Each row is followed by its group and then its class within the group.
9.3 14.6 19.7 9.4 -5.4 8.2 34.7 -20.5 -11.6 -1.3 -0.5 20.2 -3.3 58.8
 -15.8 9.1 -27.7 17.3 8.8 -43.9 16.5 -40.2 16.7 10.4 -20.6 43.1 -27.1
 24.6 8.2 30.6 -> Mc zq
7.6 -6.7 -12.5 27.7 25.2 -21.7 -8.1 -58.9 -10.3 -19.1 -29.8 15.8 -59.8
 -0.6 -40.9 -15.8 10.9 3.3 11.5 -4.8 1.3 -40.6 39.6 5.1 15.1 55.4 -21.0
 29.8 11.1 43.2 -> Nc gr
-21.0 26.3 7.3 35.1 -0.9 -37.2 12.5 -6.8 24.8 -12.0 -22.6 14.9 -77.2
 25.0 -43.6 13.0 17.5 22.4 -32.2 19.5 -20.7 -11.4 20.3 16.0 40.6 52.1
 -32.9 -4.7 2.5 4.8 -> Nc gr
-8.2 18.9 0.8 0.8 -12.7 6.3 -2.5 -16.1 19.6 -5.8 29.9 21.3 -23.2 21.5
 -35.9 -20.2 -34.1 -20.9 29.4 -5.9 52.8 -24.3 -1.4 -0.5 0.1 38.2 -45.1
 27.7 27.1 37.4 -> Mc cd
-21.9 28.5 13.4 44.5 -2.3 -27.0 -21.9 -8.5 16.0 23.6 -38.3 -14.9 -62.0
 23.3 -15.9 -34.3 5.0 -7.9 -38.2 26.8 -26.3 -28.1 17.9 -4.7 24.8 39.2
 -31.2 3.3 -16.2 45.3 -> Nc gr
-5.0 -11.2 -27.1 4.1 -1.1 -2.1 28.7 -20.2 0.7 30.6 2.9 19.4 -38.0 57.8
 -31.6 -34.3 -13.8 46.9 14.5 -24.5 -4.4 -1.4 15.9 79.4 -9.0 31.5 -14.5
 34.1 -18.4 26.3 -> Mc cd
40.4 -18.7 46.3 -2.2 22.3 4.9 11.0 -36.8 5.1 24.2 2.0 21.1 -1.7 49.4 9.7
 -26.2 -31.5 33.5 17.4 -24.3 17.6 -21.9 7.0 -9.7 0.1 28.8 -36.7 35.9
 36.7 54.9 -> Mc cl
21.8 2.4 -16.8 -22.0 21.9 14.1 -47.7 -6.1 -63.5 20.5 15.4 12.5 -30.9
 39.5 -30.0 -36.3 -37.0 21.4 29.7 -16.5 0.5 10.6 23.0 4.5 26.2 53.4 -9.9
 43.0 -7.8 30.9 -> Mc cl
-11.4 19.4 20.2 -10.5 10.6 -9.7 8.5 14.7 -4.9 9.4 22.5 20.8 -13.2 56.3
 -36.6 -3.8 -24.4 10.5 -9.4 -2.6 19.9 -27.7 0.2 -18.5 -9.5 15.6 -4.3 4.9
 11.5 34.4 -> Mc cd
-4.6 -11.9 17.8 -1.0 -2.4 -21.7 -15.2 -47.5 -27.5 7.8 -1.2 20.9 1.6
 -45.2 -17.9 -6.9 -2.7 15.0 10.0 40.4 1.9 -88.6 -5.1 -30.3 30.8 25.1
 -29.8 0.5 -62.1 23.1 -> Nc Fg
8.5 24.7 -13.3 -8.2 -6.2 -22.9 -32.4 -53.3 9.1 -5.4 47.6 -2.0 -45.2
 -30.8 -49.7 -36.2 -56.8 -55.0 10.9 -1.7 42.8 -2.5 -10.4 0.4 5.4 64.7
 -63.9 20.5 24.9 17.8 -> Nc Fg
-21.1 -37.4 13.6 -4.9 12.3 4.5 -53.9 -16.7 -2.7 24.4 10.3 50.8 13.0 16.8
 -41.4 -0.3 -9.7 18.7 -3.8 20.7 15.1 31.2 -7.9 -6.0 22.2 47.6 11.4 32.9
 -12.1 11.2 -> Nc gr
-12.5 -1.8 62.5 10.1 10.7 17.3 -5.3 23.2 49.2 -9.7 34.1 30.6 -30.4 71.6
 -53.1 -3.1 -26.5 49.0 -17.7 -36.6 19.2 -38.2 42.9 4.6 5.8 2.6 -7.4 37.9
 10.2 38.1 -> Mc cd
